Below is a small trained network, with its code and all its weights. Each question gives an input and a class and asks what happens when units are switched off, that is, made to give their printed mean instead of their output.

import numpy as np


def w(rows, s, z=0):
    codes = np.array(rows[::2]) - 128.0
    scale = np.full(codes.shape[1], s)
    scale[-1] = z or s
    return codes * scale


def norm(h):
    return h / np.sqrt((h * h).mean(-1, keepdims=True) + 1e-5)


def f(y):
    return np.maximum(y, 0)


def log_softmax(a):
    a = a - a.max(-1, keepdims=True)
    return a - np.log(np.exp(a).sum(-1, keepdims=True))


def net(x, mask):
    res = np.array(x, float).reshape(1, 6) / 4 @ E
    u = 0
    for l in range(3):
        y = f(norm(res) @ A[l][:, :-1].T + A[l][:, -1])
        res = res + np.where(mask[u : u + 6], y, B[l][:, -1]) @ B[l][:, :-1]
        u += 6
    return log_softmax(norm(res)[-1] @ U[:, :-1].T + U[:, -1])


A, B = {}, {}
E = w([
[123,57,144,131,104,110,128,171,81,142],'x0',
[87,169,162,217,97,150,190,65,135,111],'x1',
[122,171,154,116,86,29,199,133,154,53],'x2',
[203,77,153,118,61,176,169,150,155,106],'x3',
[58,66,126,164,80,160,121,145,175,122],'x4',
[76,127,156,196,255,46,136,97,163,55],'x5',
],0.0053)
A[0] = w([
[149,188,85,138,154,152,95,144,118,203,58],'L0N0',
[160,175,148,154,209,88,162,106,146,151,89],'L0N1',
[128,167,30,91,253,127,20,125,133,119,19],'L0N2',
[147,127,147,234,225,155,117,55,116,145,82],'L0N3',
[184,69,130,128,191,144,149,151,175,127,254],'L0N4',
[108,91,111,109,224,145,87,113,216,191,3],'L0N5',
],0.0057,0.0029)
B[0] = w([
[143,136,108,105,155,134,54,77,115,65,193],'L0N0',
[166,117,85,114,120,82,199,173,159,236,208],'L0N1',
[82,106,253,135,44,108,174,100,174,45,239],'L0N2',
[48,190,142,54,154,135,225,181,58,210,255],'L0N3',
[135,101,184,93,156,153,115,87,69,62,237],'L0N4',
[107,131,160,164,90,19,61,121,199,46,190],'L0N5',
],0.0066,0.004)
A[1] = w([
[133,186,51,85,81,52,119,70,161,110,57],'L1N0',
[114,178,106,174,79,24,144,167,122,141,53],'L1N1',
[2,47,109,246,161,149,73,180,116,163,8],'L1N2',
[19,146,78,185,156,84,139,141,73,81,173],'L1N3',
[144,221,100,182,39,63,169,116,132,127,41],'L1N4',
[152,159,75,46,141,187,71,84,103,107,119],'L1N5',
],0.0058,0.0017)
B[1] = w([
[76,162,112,156,147,95,75,94,80,174,185],'L1N0',
[56,254,218,73,174,174,159,110,140,111,205],'L1N1',
[122,156,216,25,178,102,186,98,153,153,207],'L1N2',
[150,176,183,53,15,82,149,81,147,200,253],'L1N3',
[31,91,192,134,162,120,36,81,62,112,213],'L1N4',
[158,173,55,193,121,64,107,109,45,166,210],'L1N5',
],0.0069,0.0045)
A[2] = w([
[102,254,127,107,123,78,191,91,118,132,204],'L2N0',
[101,67,114,164,76,228,96,123,113,160,116],'L2N1',
[141,158,57,81,105,218,113,137,76,176,156],'L2N2',
[216,98,58,78,222,50,184,174,146,151,87],'L2N3',
[83,179,87,70,242,104,45,121,158,127,5],'L2N4',
[144,57,88,124,186,165,16,110,179,209,117],'L2N5',
],0.0061,0.0033)
B[2] = w([
[158,67,97,60,156,191,188,151,136,219,254],'L2N0',
[89,93,148,226,92,173,153,71,212,136,161],'L2N1',
[105,185,49,172,201,126,144,163,199,98,179],'L2N2',
[188,175,12,124,106,111,233,211,185,60,138],'L2N3',
[59,2,183,136,94,102,132,133,158,127,143],'L2N4',
[45,214,155,96,183,32,112,27,31,154,148],'L2N5',
],0.0068,0.0097)
U = w([
[104,94,113,245,64,216,147,123,209,113,113],'0',
[163,45,196,141,90,69,76,156,133,2,139],'1',
[222,185,47,117,153,110,178,180,112,132,176],'2',
[130,173,68,176,158,117,7,100,41,160,104],'3',
[156,157,177,206,167,131,80,207,143,113,2],'4',
[56,130,240,50,121,101,184,111,109,176,156],'5',
],0.012,0.0077)

Each question gives the input, the list of numbers given to net, and the class t.
The units are the neurons (one row each of A and B). Each row of codes is followed by its name. A weight is (code - 128) times the scale printed after its matrix; where a second scale follows, it is the last column's (A, B and U).
mask holds one flag per neuron, layer by layer. A switched-off neuron (its flag False) gives its mean, the last column of its row in B, instead of its output. The means were averaged over made-up inputs and are rounded, as every weight is.
A unit's drop is (log p(t) with every unit on - log p(t) with that unit switched off) / (log p(t) with every unit on - log p(t) with every unit switched off).
The circuit of an input: a set's keep is (log p(t) with only the set's units on - log p(t) with every unit switched off) / (log p(t) with every unit on - log p(t) with every unit switched off). Starting from the 12 units with the biggest drops (on a tie, the unit counted first), units are removed one at a time, each time the one whose removal leaves the highest keep (on an exact tie, the one counted first), for as long as the keep stays at least 0.8.
circuit, biggest first: the units of the circuit, biggest drop first
most important unit: the unit with the biggest drop
k most important neurons: the k neurons with the biggest drops, biggest first
k most important neurons of layer l: the k neurons of layer l with the biggest drops, biggest first
input [0,2,-3,6,-5,7], class 2: circuit, biggest first -> (L0N1; L2N3)
input [5,-1,6,5,-3,0], class 1: circuit, biggest first -> (L0N3; L1N3; L0N1; L1N2)
input [8,-4,-5,7,5,6], class 1: circuit, biggest first -> (L2N0; L0N3)
input [2,3,-1,-5,1,-6], class 2: circuit, biggest first -> (L0N2; L1N4; L2N2)
input [5,-7,8,-7,2,-8], class 2: 2 most important neurons -> (L0N2; L0N5)
input [-2,-5,0,7,2,-4], class 2: circuit, biggest first -> (L0N2; L2N2)
input [3,-7,2,0,6,3], class 1: circuit, biggest first -> (L0N3; L2N0)
input [7,-6,-1,-2,-7,-3], class 2: circuit, biggest first -> (L1N4; L2N3)
input [0,1,2,1,-8,-6], class 2: circuit, biggest first -> (L2N2; L0N2)
input [7,-8,3,-1,1,1], class 1: most important unit -> L2N0
input [7,-8,-8,6,4,4], class 1: circuit, biggest first -> (L2N0; L0N3)
input [-3,0,4,7,-7,3], class 2: 2 most important neurons -> (L2N3; L0N2)
input [-2,5,3,2,4,-2], class 0: 2 most important neurons of layer 0 -> (L0N3; L0N5)
input [3,-5,-7,7,-8,2], class 1: 3 most important neurons -> (L0N4; L0N2; L2N0)
input [-5,-2,-2,6,7,-3], class 0: most important neuron -> (L2N1)
input [-6,-3,4,6,8,7], class 1: 2 most important neurons of layer 1 -> (L1N1; L1N2)
input [8,-8,7,8,2,-8], class 2: 4 most important neurons -> (L0N2; L1N4; L0N5; L2N3)
input [1,0,4,-7,3,-8], class 3: 2 most important neurons -> (L0N2; L0N3)
input [-5,-2,3,7,8,5], class 1: 2 most important neurons -> (L2N0; L0N3)
input [-4,2,0,-5,5,-8], class 3: most important neuron of layer 0 -> (L0N2)
input [-6,-4,3,-7,6,-6], class 3: 4 most important neurons of layer 0 -> (L0N3; L0N0; L0N5; L0N1)
input [1,4,4,7,5,4], class 1: 2 most important neurons -> (L0N3; L2N0)
input [6,-3,6,3,-5,-6], class 2: 2 most important neurons -> (L0N2; L0N5)
input [6,5,3,6,-6,-1], class 1: 3 most important neurons of layer 0 -> (L0N3; L0N1; L0N5)
input [3,-3,0,-5,-3,-8], class 3: 2 most important neurons of layer 0 -> (L0N3; L0N0)
